Each row has a name. After each piece below comes the name of the row it's from, unless a question asks for something else. Each question is about the rows just above it. Places in a row count from 0.

Z165: [ 34.2 -15.4  19.8  15.9 -12.8 -63.0 -50.8 -25.7  34.2   8.7  28.5 -50.8
  46.2]
Z283: [ -8.6  14.7  -6.3  34.3  10.9  -7.6 -17.4 -16.9   3.7  -4.8   6.4  21.4
   2.2]
Z856: [  7.4 -46.0  18.4 -15.8  -7.6  28.1  26.1  37.6  34.4   9.3 -13.5 -45.7
 -40.3]
Count of [34.2] in Z165:
2
[34.3] is at row and place
Z283, 3
Times [-46.1] occurs in Z856:
0

Z149: [-18.4 -19.3   0.5  -8.9  16.4  -8.9  19.4  -0.1  -3.7  12.4  14.2  22.8
  16.4]
Z676: [  8.9  -8.8  -5.2  -9.2  -8.7   0.0  22.5   1.9 -13.2  15.6  21.4  22.6
  20.5]
Z735: [  0.4 -19.3   0.4  12.4   0.4 -15.8   0.4  -0.1  -9.9  12.4  14.2  22.8
  16.4]
Z856: [  3.5   8.9 -13.0  -1.9  -5.2  76.1  -9.9  10.7   7.1   3.8   1.5  -4.6
   7.1]
[  8.9 -13.0]
Z856
How many times does Z149 hold [-8.9]?
2
Times [0.4] occurs in Z735:
4
Row and place of [-9.2] in the named rows:
Z676, 3

Z165: [ 50.1 -56.9  83.8  35.1  -0.2  35.5]
Z856: [ 49.5 -14.2 -25.5  49.5  49.5  11.2]
Z149: [ 50.1 -56.9  83.8  35.1  -0.2  47.6]
Z216: [-25.4 -32.3  40.2  15.8  -6.0  47.6]
Z122: [ 50.1 -56.9  83.8  -0.2  -0.2  62.8]
Z672: [ -3.1  49.4  32.6 -57.0  -5.7  51.9]
How many times does Z122 hold [-0.2]?
2
[-25.5] is at row and place
Z856, 2
Count of [49.6] in Z856:
0
[ 32.6 -57.0  -5.7] is in which row?
Z672
[-32.3  40.2  15.8  -6.0]
Z216
[-5.7] is at row and place
Z672, 4
Count of [15.8] in Z216:
1

Z735: [-11.6 -57.5   0.6  82.6]
Z738: [-78.6  26.0 -69.5 -66.1]
Z122: [ 30.7 -75.8  32.6  66.5]
Z856: [-52.1  10.1 -55.9  53.1]
Z808: [12.1  2.1 -1.8 24.3]
Z283: [ -2.4  -1.7 -58.5 -73.2]
Z676: [-23.3   2.2 -54.6 -34.4]
Z165: [-43.8 -29.1   3.5 -46.0]
Z311: [-50.9   6.6  80.0  82.8]
Z149: [  9.6  30.8  14.3 -57.8]
Z216: [-62.1  31.4   9.5  -9.7]
Count of [30.8] in Z122:
0
[9.6] is at row and place
Z149, 0
Where in the named rows is [2.1]?
Z808, 1

Z738: [-33.6  75.3  75.3 -27.9]
Z165: [-71.8  28.2 -59.3 -29.0]
Z856: [-47.7  75.3 -86.0 -40.9]
Z808: [-48.6  34.6 -86.1 -25.0]
Which row holds [ 75.3 -86.0]?
Z856
Row and place of [-86.1] in the named rows:
Z808, 2
Times [75.3] occurs in Z738:
2
Count of [-48.6] in Z808:
1

Z311: [77.4 21.1 21.1 21.1]
Z738: [72.6 77.4 21.1 23.3]
Z149: [ 74.0  -9.6 -23.2  -5.2]
Z165: [77.4 21.1 77.5 -3.8]
Z122: [77.4 21.1 21.2 23.3]
Times [21.1] occurs in Z311:
3
Row and place of [-3.8] in the named rows:
Z165, 3
The row with [72.6 77.4 21.1 23.3] is
Z738
Which row holds [21.1 21.1 21.1]?
Z311
Which row holds [77.4 21.1 77.5]?
Z165
Where in the named rows is [-5.2]?
Z149, 3
Where do [77.4 21.1 21.1 21.1] appear?
Z311

Z311: [-26.6 -48.6 -27.2 -27.1 -25.7 -48.7 -26.9 -27.9 -27.7 -48.3 -48.9 -45.2]
Z808: [-15.4  -9.5 -14.7 -14.9 -82.4  -9.4 -25.6 -14.2 -14.4 -78.5  -9.8  -7.9]
Z672: [ 56.7 -80.1  62.7 -61.3  31.6 -82.3  59.9  66.6 -61.3 -78.4 -82.3 -61.3]
Z122: [-61.4  -9.5 -14.7 -14.9 -17.1  -9.4 -15.1 -14.2 -27.7 -48.7 -48.2 -49.8]
[-27.9] is at row and place
Z311, 7
Row and place of [-78.4] in the named rows:
Z672, 9
Count of [-61.3] in Z672:
3
[-26.9 -27.9 -27.7 -48.3 -48.9]
Z311
[-9.8] is at row and place
Z808, 10
[-25.7] is at row and place
Z311, 4

Z738: [-26.1  -9.8 -24.2 -79.0]
Z149: [-26.1  -9.9  -9.9  -9.9]
Z165: [-52.1 -38.7 -12.7 -75.3]
[-38.7 -12.7] is in which row?
Z165
Count of [-9.8] in Z149:
0

Z856: [-41.3   2.5 -62.2 -47.0   0.0  12.1  57.6  68.7  19.3  25.2  -0.6  52.0
 -21.6  -2.6   5.5  -8.3  22.9  38.3 -13.0  -2.8  -5.7  -6.9 -22.9 -15.1
 -29.0   0.0   0.4 -49.4 -17.2 -34.3 -12.3  46.7   0.3  -2.4]
Z216: [ 16.3 -31.5  11.3  25.6 -56.1  46.5  27.3  22.7 -54.5  20.4 -28.7  -4.0
  30.5 -55.5  51.4 -44.5   8.7  27.1 -32.9  17.1  44.2 -30.4   3.5 -20.1
   5.2 -39.7  30.4  32.7   8.5 -38.6 -42.8  -7.4  23.5   7.2]
Z149: [-39.2  -9.5 -51.1 -27.1  11.3   8.4  52.9  46.4  32.9  26.7 -15.0  40.1
  -7.6  -4.2   4.7   9.4  10.5  28.5 -15.3   3.7   1.7 -10.2 -19.7 -12.9
 -22.8 -44.0   9.5 -31.4 -22.0 -31.8 -12.2  37.6   3.4   2.2]
Z283: [ 36.2  21.9  27.2 -33.1 -73.6  45.9  55.0  73.1 -22.5  16.8 -75.9 -26.4
 -14.9 -15.8  12.5  35.6 -41.3  -9.4 -11.6  21.0  -3.0  62.1  74.4  22.6
 -50.3  37.1  39.6  37.3  71.2  26.2 -46.3 -54.7  12.1 -33.7]
Z672: [-13.5 -34.5  15.8  16.7 -21.8  25.0  45.8  18.5 -42.7   5.6  15.4   0.3
  23.3 -45.9  44.9 -88.7   1.0  45.9  -1.8  23.9  39.4 -44.5 -47.0  -3.5
 -12.8 -19.9   3.7  22.4 -21.8 -42.6 -30.1 -46.0   3.7 -13.5]
Z122: [-42.5   5.1 -67.8 -49.5   0.0  12.1  58.0  72.3  21.9  28.1  -3.7  55.5
 -23.8  -2.1   5.0  -0.7  26.2  36.0 -16.1  -5.2  -7.6  -4.8 -19.5 -18.1
 -27.8 -62.5   1.7 -53.4 -16.0 -34.5 -11.3  55.9   1.2  -0.6]
Z676: [-29.1 -39.9  17.6  28.1  35.8   5.2  -7.0 -21.8  75.5  23.7 -31.3 -20.3
  38.3  19.4 -12.5  39.7 -34.1   2.5  -8.6  33.8  11.0 -19.2   3.9  -5.0
 -10.1  -9.9  23.1   2.8 -17.0 -12.3 -21.1 -22.4  26.9  11.0]
Z311: [-11.7 -46.5  -2.4  37.2  -0.7  21.4  31.5  -7.4   4.3  22.0 -33.7  -1.0
  40.2 -36.2  31.2  -7.7  -6.2  20.3 -23.4  22.8  42.6 -38.5 -16.8 -13.9
   6.3 -28.3  29.8  31.8 -24.3 -38.4 -27.2  -5.7  17.4  10.6]
Z808: [-41.1   3.0 -64.0 -45.4   2.1  12.0  56.9  67.7  24.3  27.4  -6.2  51.8
 -21.0  -1.2   5.2   2.6  22.4  33.7 -15.2  -2.9  -6.1  -4.5   5.3 -16.2
 -27.4 -57.1   2.8 -48.9 -16.1 -32.3 -12.5  52.0   1.7  -1.0]
Z735: [  2.1 -39.9  17.6  28.1  35.8   5.2  34.8 -13.4  75.5  23.7 -31.3 -20.3
  38.3  19.4 -12.5  39.7 -34.1   2.5  -8.6  33.8  11.0 -19.2   3.9  -5.0
 -10.1 -89.8  23.1   2.8 -17.0 -12.3 -21.1 -22.4  26.9  11.0]
[ 22.7 -54.5  20.4 -28.7]
Z216
[-13.4] is at row and place
Z735, 7
Row and place of [-19.9] in the named rows:
Z672, 25
Count of [-7.0] in Z856:
0

Z283: [ 5.5 -0.3 -1.5  5.8 -2.0  5.9  3.2  7.0 21.2 -8.1 -9.9 -1.6]
Z672: [ -1.5  -0.2 -79.7 -24.1  -2.5  -3.0 -14.9   2.6   3.0  -2.5  -0.2 -11.2]
Z165: [  5.9   8.8   3.2  21.7 -13.9   7.7  16.3   4.0  16.8  -8.7  -9.1   5.0]
Z676: [ 5.5 14.1 -1.5  5.8  4.9  5.9  3.2  7.0 21.2 -8.2 -9.9 -1.6]
Z311: [  7.8  10.3  -1.0  17.1   0.3   7.2   2.7  -0.4   9.8   1.6 -11.3  -0.3]
Z122: [  4.9  -1.6   2.5  21.6   2.1   3.2   8.5  -6.0  -5.4  -6.7 -22.6   2.6]
Row and place of [-8.1] in the named rows:
Z283, 9
Row and place of [-0.4] in the named rows:
Z311, 7
Count of [-0.2] in Z672:
2

Z808: [  4.8 -20.9 -22.1   3.4 -12.3]
Z738: [ -6.4  -2.4  -8.7 -14.4 -37.8]
Z165: [ 0.5  0.6  0.9 15.7  1.8]
Z856: [-7.2 -6.9 -9.3 -7.2  7.2]
Z735: [ 0.6  1.0 -1.2  1.8  1.1]
Z311: [-13.9  10.9   4.7 -13.9  15.8]
Z676: [  0.8   0.2  -1.7 -81.1 -38.2]
Z672: [  8.6 -11.9 -23.8   8.5 -27.2]
Z149: [-16.1  -1.8   2.6   6.3   0.5]
Z283: [ -7.2  -6.9  -9.3  13.1 -14.9]
Z122: [ 0.0  8.5 -2.2  2.0 -2.5]
Where in the named rows is [4.8]?
Z808, 0
Row and place of [8.6] in the named rows:
Z672, 0
Where in the named rows is [0.0]?
Z122, 0
[ 0.6  0.9 15.7  1.8]
Z165
Times [15.8] occurs in Z311:
1
[0.9] is at row and place
Z165, 2

